After every row comes one of two labels: whether the row has a hidden trait. Each part has its own trait and labels.
(in the rows, 128 means zero)
[167 183 123 149 124 161 110 132 132 118 136 186 120 119  94 109 142 128
 123 135 118 119 135 122 110 125 120 134 131 115 143 105 107 108 125 146
 158 169 112 145  40 129  91 142 120 173 131 147 126 125 121 145 115  86
 102 114 107 137 136 152 126 119 165 134 200 143 158 124 147]
z652
[117  91  78 120 119 150 161 110 133 106  92 111 114 124 120  95 119 113
 118 125 121 100 128 128 115 115  67 156 137 160 167 110 158 123 145 134
 139 124 147 112  74 130 124 128 121  72 121 120 135 122 137 144 176  97
 128 121 190 149 113 123 173 130 109 119 117 143 177 108 136]
z331
[135 106 137 160 125 172 156 125 137 202  92 123 129 133 156 109 143 108
 106 129 113 150 147 138 110 142  83 148 104 141 132 109  81 116 111 146
 142 117 144 116  86 133 129 117 129 136 130 141 140 157 127 172 161 100
 124 114 158 131 117 136 134 107 115 146 133 137 141 104 131]
z331
[129 119  96 129 128 140 152 120 140 124  77 112 152 124 144 119  97 123
 129 120 142 153 137 119 142 118 117 138 123 206 112 106 177 142 132 145
 120 167 167 141 119 149 149 116 126 109 139 128 124 127 189 138 143 104
 121 128 142 133 136 142 148 147 131  98 102 146 169 123 121]
z331
[155 185 185 140 135 121  78 139 119 137 171 187 114 134 114 154 136 138
 116 132 117 135 153 126 125 151 178  86 117  80 140 139  74 131 121 134
 144 138 118 145 165 101 103 148 123 182 142 155 114 133 103 116  60 140
 117 126  67 122 125 142  87 122 181 147 142 130 125 135 135]
z652
[117  75 141 133 124 150 154 108 117 246 128 119  69 153 174 117 141 129
  86 110 103  93 187 146  77 177  95  88 101  89 206 135  14 133 160 138
 182  31 180  97 161  39 127 147 128  62 131 160 148 162  52 156 182 151
 163 130 172 154  79 125 125  78  99 142  61 132 178  85 131]
z331
[154 141 216 127 133 126  81 144 113 153 162 183  93 137 104 176 146 106
 102 138 104 140 184 129 104 181 156  73 100  50 172 147  30 117 122 132
 141 113 130 115 188  72 107 142 120 169 141 155 110 133  76 111  32 161
 120 123 124 118 104 118  75 108 175 187 130 131 113 121 141]
z652
[117 106 234 203 148 158 124 150 138 255 135  98 175 133 199 163 129  97
 127 118 121 239 143 147 160 153 163  99  92 157  36 117  59 148  54 123
  98 123 148 144 222 172 175  98 141 193 136 146 137 185 187 146 100 174
 132 136  87  58 131 137  67 127 120 127  73 124  37 132  93]
z331
[134 123 136 155 129 161 136 119 133 170 108 145 120 133 140 116 126 119
 112 120 118 136 156 131 119 137 115 121 122 146 148 108 106 130 129 143
 148 134 164 129 116 118 130 132 126 127 136 147 134 147 134 153 140 117
 124 126 142 130 117 144 132 117 129 117 111 140 156 115 132]
z331
[169 112  84  52 118  51 148 152 123  31  57  70 124 158 101 158 200 175
 165 170 162  85 101 130  97 153  87 248  92  67 106 207  11  83 155 134
 109  71  35 107  97 132 130  94 138 180 129  84 109  69  34 149 157  67
 130 103 205 176 159  88  89 117  99 234 217  78  89 112 141]
z331
[103  79  59  92 118 152 174 103 131  90  87 111 111 118 119  85  96 102
 114 126 125  90 124 120 117 109  55 156 154 173 185 104 211 125 152 127
 143 137 172 103  59 135 131 133 118  37 119 116 136 111 149 143 175 100
 131 126 207 152 103 113 203 137  99 105 108 153 194 113 135]
z331
[137 123 134 140 128 144 149 120 134 168  94 119 131 139 155 125 128 129
 116 116 127 151 155 130 118 146 124 131 106 163 123 110  95 134 131 149
 137 125 151 136 125 112 138 120 127 126 139 145 136 144 140 149 147 110
 128 128 141 135 132 142 128 117 125 115 107 132 155 115 128]
z331
[154 185 138 147 126 156 110 117 127 162 147 178 102 131 125 114 127 141
 110 115 116 115 155 125 111 135 150 104 123 112 159 111 105 127 150 146
 173 133 146 148 111  85  94 155 123 133 140 160 132 142 109 134 128 115
 120 125  91 143 118 164 128 108 161 114 151 138 179 118 141]
z652
[129  89 156 113 128 152 130 135 127  97 107 144 118 116  96 132 119  84
 111 146 114 137 150 126 124 136  79 125 131 134 170 123 135 119 120 125
 114 154 149 102 106 144 126 124 117 116 119 120 116 121 137 140  93 117
 111 116 177 117 110 105 143 132 132 155 131 144 130 115 134]
z331
[127 168 141 135 133 111  97 135 129  91 162 141 148 116 108 142 118 134
 148 131 139 136  98 121 159 110 179 118 151 131  88 137 173 134 118 115
 106 158 103 148 153 156 125 129 130 163 123 121 121 118 151 100  88 146
 121 134  62 109 151 132 117 152 147 117 156 124  89 155 124]
z331
[154 111 197 100 132 127 113 139 117 143  88 159  99 143 122 184 114  94
  91 138 112 165 213 123  99 206 134  70  80 139 193 135  47 135 134 151
 134 125 181 111 206  78 134 134 115 144 154 158 100 135 123 133  52 143
 123 126 168 139 105 116  81 115 170 182  72 145 169 113 137]
z652
